Below is a small trained network, with its code and all its weights. Each question gives an input and a class and asks what happens when units are switched off, that is, made to give their printed mean instead of their output.

import numpy as np


def w(rows, s, z=0):
    codes = np.array(rows[::2]) - 128.0
    scale = np.full(codes.shape[1], s)
    scale[-1] = z or s
    return codes * scale


def f(y):
    return y / 2 * (1 + np.tanh(0.7978845608 * (y + 0.044715 * y**3)))


def log_softmax(a):
    a = a - a.max(-1, keepdims=True)
    return a - np.log(np.exp(a).sum(-1, keepdims=True))


def net(x, mask):
    res = np.array(x, float).reshape(1, 6) / 4 @ E
    y = f(res @ A[0][:, :-1].T + A[0][:, -1])
    res = res + np.where(mask, y, B[0][:, -1]) @ B[0][:, :-1]
    return log_softmax(res[-1] @ U[:, :-1].T + U[:, -1])


A, B = {}, {}
E = w([
[191,4,212],'x0',
[162,222,213],'x1',
[129,124,126],'x2',
[3,127,210],'x3',
[131,130,129],'x4',
[128,128,131],'x5',
],0.0065)
A[0] = w([
[119,83,79,213],'n1',
[66,65,33,136],'n2',
[63,115,155,161],'n3',
[85,101,170,86],'n4',
[89,84,48,64],'n5',
[152,163,169,217],'n6',
[160,95,171,42],'n7',
[213,132,79,170],'n8',
[68,55,99,142],'n9',
[114,186,76,95],'n10',
[112,216,21,51],'n11',
[168,68,170,57],'n12',
[148,98,156,39],'n13',
[218,102,166,99],'n14',
[123,169,119,59],'n15',
[147,169,164,111],'n16',
[62,118,159,136],'n17',
[118,156,222,90],'n18',
[91,96,195,179],'n19',
[185,134,92,160],'n20',
[135,188,105,71],'n21',
[130,108,99,117],'n22',
[174,67,204,44],'n23',
[253,130,103,204],'n24',
[86,65,77,88],'n25',
[190,140,73,88],'n26',
[118,238,115,73],'n27',
[93,119,208,131],'n28',
[55,146,143,80],'n29',
[51,158,35,60],'n30',
[147,116,116,254],'n31',
],0.012,0.0047)
B[0] = w([
[136,238,182,196],'n1',
[217,190,183,214],'n2',
[124,160,25,176],'n3',
[124,92,43,149],'n4',
[176,120,181,167],'n5',
[183,219,148,186],'n6',
[141,63,156,144],'n7',
[96,151,63,214],'n8',
[203,217,123,191],'n9',
[65,50,224,172],'n10',
[71,53,137,217],'n11',
[61,33,182,172],'n12',
[151,2,156,129],'n13',
[100,95,86,193],'n14',
[175,24,180,127],'n15',
[247,153,182,145],'n16',
[135,136,21,170],'n17',
[184,128,97,169],'n18',
[113,170,68,195],'n19',
[61,122,94,181],'n20',
[139,52,175,149],'n21',
[190,161,107,136],'n22',
[65,47,160,190],'n23',
[118,177,99,254],'n24',
[195,146,221,167],'n25',
[70,93,54,171],'n26',
[179,57,145,189],'n27',
[168,158,79,178],'n28',
[126,47,52,155],'n29',
[174,12,180,198],'n30',
[44,224,166,196],'n31',
],0.0051,0.0071)
U = w([
[141,6,160,54],'0',
[116,131,50,89],'1',
[149,134,130,218],'2',
[105,154,154,231],'3',
[200,164,195,3],'4',
[105,149,139,158],'5',
],0.017,0.0055)

Each question gives the input, the list of numbers given to net, and the class t.
The units are the neurons (one row each of A and B). Each row of codes is followed by its name. A weight is (code - 128) times the scale printed after its matrix; where a second scale follows, it is the last column's (A, B and U).
mask holds one flag per neuron, in row order. A switched-off neuron (its flag False) gives its mean, the last column of its row in B, instead of its output. The means were averaged over made-up inputs and are rounded, as every weight is.
A unit's drop is (log p(t) with every unit on - log p(t) with that unit switched off) / (log p(t) with every unit on - log p(t) with every unit switched off).
The circuit of an input: a set's keep is (log p(t) with only the set's units on - log p(t) with every unit switched off) / (log p(t) with every unit on - log p(t) with every unit switched off). Starting from the 12 units with the biggest drops (on a tie, the unit counted first), units are removed one at a time, each time the one whose removal leaves the highest keep (on an exact tie, the one counted first), for as long as the keep stays at least 0.8.
circuit, biggest first: the units of the circuit, biggest drop first
unit that matters most: the unit with the biggest drop
top k neurons: the k neurons with the biggest drops, biggest first
drop of u: that unit's drop, to one decimal
input [-6,-7,4,7,5,-8], class 2: circuit, biggest first => (n2 n9 n30)
input [-4,-8,6,7,-5,-4], class 4: top 2 neurons => (n2 n25)
input [6,-7,-1,6,6,-2], class 4: circuit, biggest first => (n9 n2)
input [6,4,5,-8,-1,0], class 1: circuit, biggest first => (n24 n8 n14)
input [-6,-6,-8,-5,-6,-7], class 3: unit that matters most => n1
input [2,0,0,-7,-6,-4], class 1: top 2 neurons => (n8 n26)
input [-7,3,2,8,0,3], class 1: circuit, biggest first => (n17 n29)
input [6,0,-6,-7,7,-3], class 1: top 2 neurons => (n24 n8)
input [-3,8,7,4,-1,-3], class 4: top 2 neurons => (n16 n6)
input [-8,-6,-1,-3,-6,-3], class 0: top 2 neurons => (n30 n11)
input [-4,7,-5,5,6,-1], class 4: top 3 neurons => (n16 n6 n27)
input [7,5,6,-6,2,1], class 0: top 2 neurons => (n23 n12)
input [-5,-5,-2,0,4,2], class 0: drop of n11 => 0.3
input [5,1,-4,-8,8,6], class 1: drop of n8 => 0.1
input [5,-7,-3,-4,6,1], class 4: drop of n2 => 0.2
input [5,-1,-3,-2,6,0], class 5: unit that matters most => n30
input [-7,-7,4,1,6,2], class 0: drop of n25 => 0.0
